(in the rows, 128 means zero)
Each row of numbers stands for one object and depends on some of the facts below. Use the named rows to name the rest.

Facts:
benil | γ libeso | Ψ e | Σ 134
gimadar | γ keklalo,gutro,bobrir,flodu | Ψ a | Σ 251
stomomal | Ψ c | Σ 836
pletul | γ libeso | Ψ a | Σ 882
leme | γ plodrak | Ψ c | Σ 134
flebam | γ klaral | Ψ a | Σ 342
dralis | γ libeso | Ψ a | Σ 862
skalem | γ nati | Ψ f | Σ 342
klima | γ ridrim | Ψ b | Σ 862
klaral | Ψ c | Σ 862
nobrur | γ bobrir | Ψ a | Σ 787
gupadrom | γ stogor | Ψ a | Σ 134
dedosko | γ lago,drosol | Ψ a | Σ 251
vubrom | γ nudril | Ψ e | Σ 342
druklal | γ repu,drotis | Ψ a | Σ 342
drosol | Ψ a | Σ 862
tadas | Ψ d | Σ 862
gipus | γ skopu | Ψ a | Σ 836
namam | γ klaral,koma | Ψ e | Σ 134
kodor | γ trutrel | Ψ c | Σ 342
kalo | γ klaral | Ψ e | Σ 787
reku | Ψ f | Σ 836
zadren | Ψ c | Σ 882
deplak | γ drotis | Ψ e | Σ 134
nudu | γ kliver | Ψ e | Σ 862
vubregro | γ stapli,klunum | Ψ e | Σ 342
kebir | γ pletul,nobrur,koma | Ψ a | Σ 836
stagil | γ klaral | Ψ e | Σ 787
flodu | γ druplak | Ψ b | Σ 862
grostul | γ libeso,pituk,triflo | Ψ d | Σ 836
boklen | γ ridir | Ψ e | Σ 251
kizu | γ klaral | Ψ e | Σ 251
grusetun | γ libeso | Ψ b | Σ 787
lusol | γ klaral | Ψ f | Σ 251
zefepe | γ keklalo,gipus | Ψ e | Σ 862
ridrim | γ pletul | Ψ b | Σ 787
stoki | γ lago,zadrok | Ψ f | Σ 862
rukler | γ gristi | Ψ d | Σ 862
gebe | Ψ c | Σ 862
futrok | γ kitri | Ψ a | Σ 836
trimo | γ pletul,bobrir | Ψ e | Σ 862
gubri | γ kodor | Ψ b | Σ 787
bropel | γ trimo | Ψ c | Σ 787
sisko | γ tiskal,skopu | Ψ a | Σ 134
detro | γ liklil,stapli | Ψ f | Σ 342
liklil | γ dralis | Ψ c | Σ 862
skopu | γ stikitrim | Ψ d | Σ 787
gabal | γ plalok,dradan | Ψ c | Σ 251
skarula | Ψ d | Σ 787
stestim | γ vaflu | Ψ c | Σ 251
gralisa | γ stomomal,zadrok | Ψ c | Σ 251
nudril | γ ridir,zaplum | Ψ c | Σ 342
drusil | Ψ f | Σ 836
klaske | γ klaral | Ψ f | Σ 342
gristi | γ klaral | Ψ a | Σ 787
druplak | γ drosol,pituk | Ψ a | Σ 862
trutrel | γ trimo | Ψ c | Σ 787
stikitrim | Ψ d | Σ 862
brasu | γ gebik,fesku,lusol | Ψ a | Σ 342
feloto | Ψ e | Σ 836
drilusal | Ψ c | Σ 342
druzel | γ gebe | Ψ a | Σ 134
testus | Ψ f | Σ 134
logror | Ψ e | Σ 134
stapli | γ klaral | Ψ b | Σ 134
divatu | γ ridir | Ψ b | Σ 862
stogor | γ boklen | Ψ f | Σ 251
kluvus | γ pletul | Ψ d | Σ 342
gragoni | γ nudril | Ψ a | Σ 251
koma | γ kizu | Ψ f | Σ 342
fesku | Ψ c | Σ 251
gutro | γ keklalo | Ψ f | Σ 882
fadodre | γ teki,gristi,tromom | Ψ b | Σ 862
doto | γ ridrim | Ψ a | Σ 251
drotis | Ψ a | Σ 134
bobrir | γ drotis | Ψ b | Σ 862
gokli | γ drotis | Ψ a | Σ 882
libeso | γ klaral | Ψ e | Σ 342
kliver | Ψ d | Σ 882
broro | γ drosol,zaplum | Ψ a | Σ 787
ridir | Ψ e | Σ 882
vustor | γ tiske | Ψ b | Σ 862
tuno | Ψ d | Σ 342
kitri | Ψ b | Σ 787
vaflu | Ψ a | Σ 882
levutru | γ dradan | Ψ c | Σ 342
vupor | γ rukler | Ψ a | Σ 342
floflel | γ plalok | Ψ b | Σ 836
zudur | Ψ d | Σ 342
dasto | γ gabal | Ψ b | Σ 342
sapok | γ fesku | Ψ c | Σ 134
fezetri | γ gutro | Ψ b | Σ 836
stolaro | Ψ a | Σ 251
klunum | γ breba | Ψ a | Σ 134
mabrer | Ψ e | Σ 342
triflo | γ klaral | Ψ e | Σ 251
maflobe | Ψ d | Σ 251
grigras | Ψ f | Σ 882
gebik | Ψ f | Σ 134
skabre | γ gragoni,druplak | Ψ e | Σ 882
brasan | γ vosto | Ψ e | Σ 134
zadrok | γ kodirar,triflo | Ψ c | Σ 134
plalok | Ψ a | Σ 836
flelom | γ teki | Ψ e | Σ 342
stasko | γ ridir,stapli | Ψ f | Σ 134
kodirar | γ klaral,zaplum | Ψ c | Σ 862
repu | γ kalo,klunum | Ψ b | Σ 836
togrek | γ defliplis,reku,klaral | Ψ a | Σ 787
miklok | γ boklen | Ψ b | Σ 836
stufla | γ vupor | Ψ f | Σ 787
klukluki | γ lusol | Ψ c | Σ 342
defliplis | γ fladrel | Ψ a | Σ 882
plobo | γ libeso | Ψ e | Σ 342
plazik | γ kizu | Ψ b | Σ 251
nudris | γ stapli | Ψ b | Σ 251
tumun | Ψ d | Σ 787
fladrel | Ψ f | Σ 836
bomir | γ miklok | Ψ d | Σ 342
nati | γ kliver | Ψ c | Σ 251
keklalo | Ψ c | Σ 251
tritrom | γ kodirar,maflobe | Ψ c | Σ 787
luden | γ vubregro,tumun,stestim | Ψ a | Σ 836
benotu | γ klima,flodu | Ψ a | Σ 836
staskes | γ kalo,zaplum | Ψ c | Σ 134
skegolin | γ klaral | Ψ c | Σ 787
maplil | γ dradan | Ψ f | Σ 134
visto | Ψ a | Σ 251
tetril | γ drilusal,flebam,klaral | Ψ a | Σ 862
tromom | γ pituk | Ψ a | Σ 342
triram | Ψ b | Σ 134
sifla | γ klaral | Ψ b | Σ 787
padel | Ψ c | Σ 836
skaper | γ reku,fluklun,drezok | Ψ c | Σ 882
pituk | γ ridir,kizu | Ψ a | Σ 342
pluskis | γ gristi | Ψ b | Σ 787
driflar | γ bobrir | Ψ e | Σ 342
breba | γ boklen | Ψ a | Σ 251
gralos | γ trutrel | Ψ d | Σ 836
drites | γ stapli,nudu | Ψ b | Σ 134
fita | γ pliper | Ψ b | Σ 342
zaplum | Ψ d | Σ 787
zovo | γ doto | Ψ b | Σ 836
grubeflum | γ rukler,drotis,testus,skarula | Ψ b | Σ 342
fesor | γ briros | Ψ c | Σ 342
stini | γ drotis,zaplum | Ψ f | Σ 134
tiskal | γ logror | Ψ b | Σ 342
drezok | Ψ e | Σ 251
dradan | γ nobrur | Ψ a | Σ 342
tiske | γ zaplum | Ψ c | Σ 882
plodrak | γ lago | Ψ c | Σ 134
mosor | γ pletul | Ψ b | Σ 787
stuskon | γ klaral,gralos,drezok | Ψ a | Σ 342
briros | γ defliplis,gebe,grigras | Ψ a | Σ 251
lago | γ gristi | Ψ b | Σ 787
betaklol | γ boklen,tuno,dradan | Ψ f | Σ 836
dokam | γ stini,bobrir | Ψ a | Σ 836
raflazu | Ψ e | Σ 836
vosto | γ dradan | Ψ b | Σ 882
plifur | γ drotis,reku,liklil,dralis | Ψ c | Σ 836
pliper | γ pletul | Ψ a | Σ 882
fluklun | γ triflo | Ψ b | Σ 342
sosak | Ψ f | Σ 787
teki | γ nudril,skarula | Ψ c | Σ 862
rozotrus | γ dralis | Ψ a | Σ 134
nuvibe | γ visto,dralis | Ψ e | Σ 251
zuplasku | γ pituk | Ψ e | Σ 882

Some rows with their names:
sifla: [ 99 124 120 132 113 125 136 139 136 122 151 172 146 188 117 122 136 145
 110 115 133 102 103 112 114 152 101 143]
gralisa: [109 122 165 142 118 138 119 128 138 138 128 135  96 155 106 110 134 129
 120 128 145  91 105 119 120 141  97 127]
stomomal: [117 127 128 116 122 123 130 143 150 140 133 137 127 158  99 142 134 131
 125 152 149 107 105 119 110 146  95 117]
floflel: [ 97 126 109 110 124 123 133 143 153 128 137 146 130 132 108 142 139 139
 118 148 153 119 116 123 109 147 103 125]
klaske: [ 98 123 117 128 114 114 142 139 137 121 151 169 165 186 111 133 133 146
 107 126 131 115  98 118 110 148 102 140]
brasan: [ 94 121 132 135 117 129 129 136 143 132 134 149  92 128 112 119 134 131
 121 129 144 117 121 128 109 156  94 131]
breba: [ 87 116 146 151 114 133 116 136 145 135 127 120 107 139 111 101 130 136
 106 128 149 106 130 123 115 141 101 132]
skalem: [ 92 123 125 122 118 121 134 135 146 127 132 142 127 125 103 134 135 141
 113 143 147 124 115 127 112 141 104 128]
gubri: [ 95 125 127 125 118 131 128 136 145 128 132 145 106 126 109 123 139 139
 117 132 150 111 118 122 117 146 104 133]
skaper: [110 125 135 124 123 122 126 139 133 142 136 143 110 163  99 125 130 123
 131 142 141 103 120 122 119 151  99 120]
doto: [ 97 116 152 145 118 121 118 126 145 133 126 140  95 142 114 108 135 141
 113 123 144 108 103 132 115 147 102 133]
triram: [ 93 125 127 127 119 134 132 135 137 127 134 138 102 105 112 120 135 135
 122 131 146 116 122 122 119 146 100 133]
driflar: [103 121 138 120 118 114 136 129 150 132 131 173 100 135 100 141 142 128
 123 134 145 118  95 133 107 159  97 123]
gebe: [ 95 122 142 110 126 120 113 137 132 144 137 144 113 155 107 117 130 118
 124 135 141  95 116 118 123 148  98 114]
druzel: [ 98 120 132 137 115 120 129 135 140 134 131 130 101 116 110 118 131 135
 121 132 142 118 113 127 114 151  96 130]
fesor: [117 125 142 127 123 128 131 136 145 137 131 140 121 160 100 135 133 128
 124 147 145 106 108 122 112 145  96 120]
tetril: [ 83 117 126 117 117 102 120 141 131 137 147 163 140 181 114 115 130 131
 112 120 129 105 108 120 118 157 100 127]
dokam: [106 121 125 110 116  99 135 135 151 136 132 150 117 125  98 147 140 138
 124 143 147 120  87 129 110 158  98 120]
klima: [ 80 122 122 105 131 116 114 134 137 131 139 161 112 143 120 116 136 133
 117 132 144 112 122 128 120 147 109 124]

Name these rows:
No name comes twice in this set of rows, the named rows included.
[ 93 123 110 120 128 124 135 144 135 129 135 144 115 116 109 124 136 128
 124 133 148 114 137 124 126 150 110 125]	kliver
[ 97 122 139 128 105 119 130 139 142 136 126 131 104 120  98 125 135 134
 117 131 143 111 110 120 118 151  98 126]	broro
[110 123 117 119 130 100 127 134 158 136 131 152 123 164 114 140 137 150
 123 151 145 127  91 139 102 156 101 126]	kebir
[ 98 121 139 109 106  98 138 131 130 138 131 156  92 102  86 138 138 122
 130 126 137 114  97 127 124 163 100 119]	gokli
[ 95 127 144 110  97 114 143 127 127 127 130 142  87  56  88 134 140 128
 127 121 140 115  90 119 128 151  98 127]	stini
[106 118 124 138 113 109 143 141 140 128 150 171 165 205 110 133 132 143
 109 122 128 110  95 119 107 158  96 136]	flebam
[ 71 124 118 106 122 129 116 146 134 134 135 142 119 134 114 114 131 124
 110 135 142 109 145 117 124 144 107 122]	divatu
[125 138 122 127 132 100 122 133 142 138 105 165  99 218 132 125 134 162
 124 154 110 148 105 155 113 163 112 132]	pletul
[ 93 121 140 136 120 137 128 134 140 124 127 139 104 107 115 109 141 134
 112 118 150 100 120 121 128 142 108 132]	maflobe
[ 99 124 138 112 116 114 124 141 122 140 148 164 140 193 106 121 129 119
 120 120 125  87 102 107 125 155  95 120]	kodirar
[ 72 121 124 105 121 112 115 137 133 133 140 147 119 129 111 115 132 132
 113 132 142 113 124 124 122 144 108 123]	stoki
[ 96 124 122 134 112 130 132 149 148 136 122 121 134 148 103 129 129 134
 106 149 141 125 138 123 112 146 100 123]	pituk

The same objects again, as new rows of numbers:
Some objects and their rows:
mosor: [131 147 134 127 131 115 124 131 118 122 134 127 138 116 133 146 124 164
 127 109 114 132 131 132 117 114  84 127 110 151 126]
druzel: [150 113 134 136 173  83 132 129 135  99 119 154 119 126 141  97 136 158
 134 188 121 158 126 146  84 144  79 129 150 151  85]
nobrur: [128 182 123 132 124 153 131 123 110 129 139 123 131 128 121 121 127 143
 131 126 120 112 123 125 126 124 127 124 130 116 118]
deplak: [130 120 131 130 123 111 126 130 129 133 116 137 129 125 142 133 131 139
 130 136 128 124 121 127 124 144 106 126 118 138 130]
dasto: [126 168 156 115 129 120 135 108 136 130 108 121 136 104 133 121 130 113
 107 107 139 145 140 119 116 168 109 141  92  98 153]
grusetun: [130 139 134 127 133 114 124 129 118 122 134 125 137 118 133 153 122 162
 129 109 112 135 131 134 118 110  85 127 110 153 126]
drezok: [132 131 122 132 126 165 126 123 119 119 145 135 124 139 110 109 128  77
 129 122 139 121 133 123 125 123 164 128 153  95 103]
drosol: [129 146 112 133 133 161 133 131 107 127 152 129 124 141 111 119 135 113
 126 128 120 120 120 126 130 117 173 120 141 100 105]
drites: [122  79 139 119 122 112 127 131 123 143 114 133 134 123 136 190 125 138
 120 101 116 148 127 123 147 118 116 127  94 154 139]
fesor: [147  92 127 131 166  70 134 114 154  97  99 140 113 121 147  97 130 142
 150 179 134 144 134 152  84 147  83 132 152 157 110]
skarula: [128 158 108 127 125 152 137 117 111 110 137 114 125 132 115 118 123 109
 140  96 125 101 136 130 138  99 151 120 146 113 113]
grubeflum: [123  87 140 119 138 106 131 128 137 130 103 130 130 114 136 151 130 139
 115 131 125 154 134 134 127 139 103 132 107 138 140]
teki: [136 146 111 131 123 126 129 121 122 123 139 125 122 136 125 123 125 116
 146 110 129 105 121 128 117 120 143 124 135 127 126]
dralis: [131 140 117 133 133 139 128 134 113 134 142 135 125 135 121 127 130 135
 131 132 117 124 116 124 122 119 139 123 130 120 113]
plifur: [134 137 131 133 118 101 120 124 139 130 136 126 128 129 144 128 117 130
 144 125 137 123 128 125 120 126 115 130 129 152 140]
lusol: [135 122 138 126 133 139 123 122 129 123 134 132 127 132 115 140 123 105
 124 111 131 143 136 125 123 120 139 134 127 130 122]
klaral: [135 142 103 133 127 141 134 118 117 115 146 124 120 141 117 118 128  97
 145 109 129 103 124 130 125 115 173 121 147 113 116]
tiske: [121 120 123 129 124 117 130 120 140 132 126 116 123 128 137 127 122 123
 145 144 135 125 133 134 129 127 146 127 140 134 145]
detro: [124  83 140 121 134 104 131 122 142 139  94 129 129 121 136 160 127 143
 124 136 124 152 129 134 129 141 111 134 106 150 149]

Name these rows:
No name comes twice in this set of rows, the named rows included.
[130 110 135 124 137 145 140 111 119 116 128 125 126 138 114 147 134  96
 122 115 122 142 136 132 147 124 175 125 131 118 121]	gebik
[128 143 130 126 134 137 130 126 110 115 141 123 135 124 123 147 126 139
 126 104 113 130 135 134 127 105 116 124 121 132 117]	lago
[155 140 106 139 168 114 138 112 125  76 155 137 112 142 120  77 133 101
 153 150 129 125 133 150  86 120 143 123 179 123  75]	gebe
[132 186 141 126 115 123 129 114 128 134 122 127 133 115 138 113 130 118
 126 116 139 115 124 115 113 167 109 133 106 107 140]	brasan
[137 213 134 127 111 153 126 100 131 123 138 119 128 124 116  91 121  69
 133  90 156 103 135 110 108 152 149 139 128  83 139]	gabal
[127 140 136 134 124 119 117 145 130 142 141 135 132 127 137 124 125 152
 123 150 126 136 122 120 128 131 112 130 126 142 130]	benotu
[133 145 112 134 126 134 126 134 116 125 148 133 128 133 125 117 132 128
 134 123 126 115 118 128 117 125 135 123 134 117 114]	trimo
[133 145 134 129 131 114 125 122 122 125 131 123 134 122 132 157 121 161
 136 117 114 129 127 134 121 115  95 128 112 159 134]	stufla
[122  85 138 120 142 121 136 124 132 123 108 129 129 122 128 144 134 122
 115 129 124 154 138 137 134 134 132 130 120 123 129]	fluklun
[130 145 122 132 121 145 131 115 124 117 153 119 124 143 121 117 125  85
 141 115 139 117 138 126 140 116 181 125 150 113 123]	stomomal

Now the same objects, written a new way:
Named rows:
kitri: [ 95  99  80 166 177 114 125 137 134 109 154  93 131  87 122 131 139 118
 123 118 113 152 108 150 116  49 115 104 146 136 121 127 151  92 197 123
  92 139  93  98 107 136]
maflobe: [133 140  58 140 171  85 141  89 159 153  97 115 172  92 125 159 147 169
  93  60 179 151 101  80 134 113 170 127  91 140 101 142 108  99 149 135
 112 110 152  96  69  89]
gebik: [ 73 136 109 168 153  84 105 150 158 120  72 101 109 133 102 113 160 157
 110 147 182 127 145 136  94  83 153 128 104 111 144 147 108 100 139 129
 110 101 119 136 125 150]
sifla: [192 143 131 180 161 101 135 146 142 128 176 109 116 136 155 123 137 112
 116 131 142 154 147 104 159 110 116 144 123 101 102  98 110 107 127 149
 102 147 111 137 112 113]
maplil: [ 75 141  97 134 124 168 158 158 140 135  88 137 129 118 144 153 203 175
 176 150 115 141 138 169 100 134 158 125 127 144 147 186 122 122 139  76
  78 119 109 191 162 138]
vaflu: [100  83 105 160 162 130 127 119 121  72 161 101 130 113 128 107 146 112
  81 124 139 121 100 148 107  69 110 123 124 106 127  95 140 102 206 123
 118 114  65 105 109 155]
tiskal: [ 41  88  97 155 111 129  91 161 127  95 144 107 128 107  88 146 128 113
 136 151 108 158 115 195  95  50 101 102 150 120 165 158 151 116 129 111
  86 111  94  76 116 106]
broro: [170 116 132 165 148 160 176 162 132 101 194 142 116 152 177 116 156 119
 118 125 102 139 127 155 133 137  90 128 119  93 108  94 118 113 163 103
 131 125  42 154 136 131]
skalem: [ 55 123 110 178 121 111 128 183 126 128  83 139 112 134 103 129 121 150
 141 155 134 171 158 181  88  97 113  96 114 131 164 168 152 142 105 119
  98 130 102 131 112 123]
vubrom: [144 109  93 156 117 150 140 161 130  81 135 150  92 163 139 150 143 157
  99 110 101 160 144 163  90 147 112 108 122  95 156 167  87 118 116 105
 131 105  65 128 150  88]
stasko: [125 150 109 183 129 142 177 171 135  97  86 136 119 146 152 140 156 177
 132 134 150 172 181 135  80 146 132 113  94 108 129 139 118 139 111 127
 118  99  82 161 130 110]
klukluki: [135 152 118 177 119  80  96 178 143 128  84 124 102 147 130 138 122 133
 130 152 149 148 170 141 116  95 148 120 112 103 140 148 113 117  57 132
 106 107 140 154 127 112]
flodu: [117 120  89 135 125 148 125 127 142 100 129 111 128 118 123 151 166 139
 103  88 128 119 100 136 113 121 142 125 136 116 126 128 102 107 143 106
 124  95 108 133 137  97]
fladrel: [ 61 147 112 186 182  97 117 160 127 133  80  75 144 106  93  92 114 105
  79 119 129 119 142 101  67  73 126 127 143 222 143 133 163  88 170 155
 133 143  96 150 116 170]
fesor: [ 59 128 106 171 117  97 101 185 135 125  93 119 104 117 107 129 101 128
 137 160 141 179 145 172  98  74 127 100 132 119 146 153 166 123  82 127
  88 123 129 115 116 105]
zadrok: [145 155  96 174 140 101 132 148 148  97  91 128  99 142 126 143 147 160
 115 125 175 133 140 130 123 103 151 122 106  89 121 133 107 113  97 123
 119 103 148 142 115 115]
gragoni: [147 101 102 138 152 164 181  93 148  82 175 141 164 137 178 121 160 144
  76  76 137 118  89 141 122 183 113 142  82 110  96 102 106 123 181 107
 132  78  71 135 115 142]
plodrak: [126 147  99 172 143 104 132 152 147  96  74 124 111 127 120 144 146 153
 122 124 158 139 146 141 113  95 154 118 116 112 131 125 118 119 102 117
 111 106 130 150 125 117]
keklalo: [ 57 128  61 124 187 118 132  66 163 124 106 127 171  65 128 140 174 162
 130  94 144 126  65 147 105  93 182 124 121 155 103 167 129  96 195 104
  76 103 149 147 105 166]

Name these rows:
No name comes twice in this set of rows, the named rows included.
[141 102  59 160 214 113 140  93 144  61 114 124 112 142 138 125 167 168
  56  59 123 116 108 111 103  90 138 112 121  84 124 138  73  63 220 125
 157 109  78 118 111 127]	ridir
[ 67  85 136 156 101 140 117 161 111  98 184  96 104 113 118 112 127 101
 118 179 148 144 123 190 116  92  99 135 112 103 130  97 175 136 116 121
  99  94  94 109 106 129]	druzel
[ 85  94 145 149 136 143 148 122 135 117 194  88 164  96 136  97 132  98
  97 135 164 137  90 156 124 127 106 136  98 129 103  73 178 145 154 143
  88  87 105 113  66 155]	briros
[ 34  79  79 145 137 130 116 137 110  77 151  92 109 100  92 138 145 142
 123 141 141 137 100 184  86  60 117  97 142 112 155 140 150 103 168 118
  94 109 113  91 109 117]	logror
[103 141  26 146 141 131 104 142 142 111  64 155 126 129  88 195 156 169
 140  72 106 162 119 136 117  89 150  99 146 114 160 208  80  86 141  85
 113 139 110  95 148  56]	tuno
[102 133  70 155 179  19  78  90 189 102  38  95 118 143  95 116 170 164
  46  88 199  76 113 108 122  63 199 136 103  91 124 150  52  51 169 149
 128  62 152 108 128 157]	klaral
[100 140  98 136 115 163 126 165 151 123  98 161 119 115 138 171 166 151
 173 137  89 141 126 181 106 112 157 118 142 132 144 198 117 108 114  70
  90 136 122 183 159 106]	levutru
[110 153 135 168 191  65 146 103 171 147  95 100 159 123 152  94 160 166
  81 114 197 127 123 101 115 137 157 156  63 138 103 119 103 108 155 154
  98  96 148 170  81 163]	lusol
[148 114 139 141 132 156 175 111 132 111 185 126 173 123 175 114 154 122
  98 109 146 149 105 139 137 181 112 143  82 109  90  84 138 142 143 117
 123  86  79 151 102 137]	dedosko
[ 74 116  48 159 122 117  88 157 128 137  95 116 120 100  86 179 127 144
 145 122 132 183 127 149 112  61 128  94 146 125 165 191 132 115 102 106
  97 141 129  83 107  62]	zudur
[ 56 126 105 177 181  89 139 144 131 126  93  84 137  87 116 108 139 145
 117 149 171 138 145 134  86  59 137 123 109 151 133 133 158 108 174 149
  90 136 110 119  82 169]	grigras
[137  99 117 113 171 153 145 134 140 125 177 125 134 109 162 126 203 105
 135 133 102 116 105 165 143  94 130 140 159 101 115 131  98  71 214  64
 108 133  74 172 165 161]	nobrur
[ 83 140  90 152 160 113 135 136 148 111  74 115 117 139 127 134 192 171
 124 135 162 119 149 142  96 121 166 118 110 119 155 175  81  97 167 100
 110 109 116 163 155 135]	testus
[ 85 134  92 175 170 115 158 146 135 113 112 104 153  69 132 135 131 138
 140 136 131 150 125 146  97  62 142 106 130 157 125 130 171 119 149 121
  95 146 113 141 103 135]	zadren

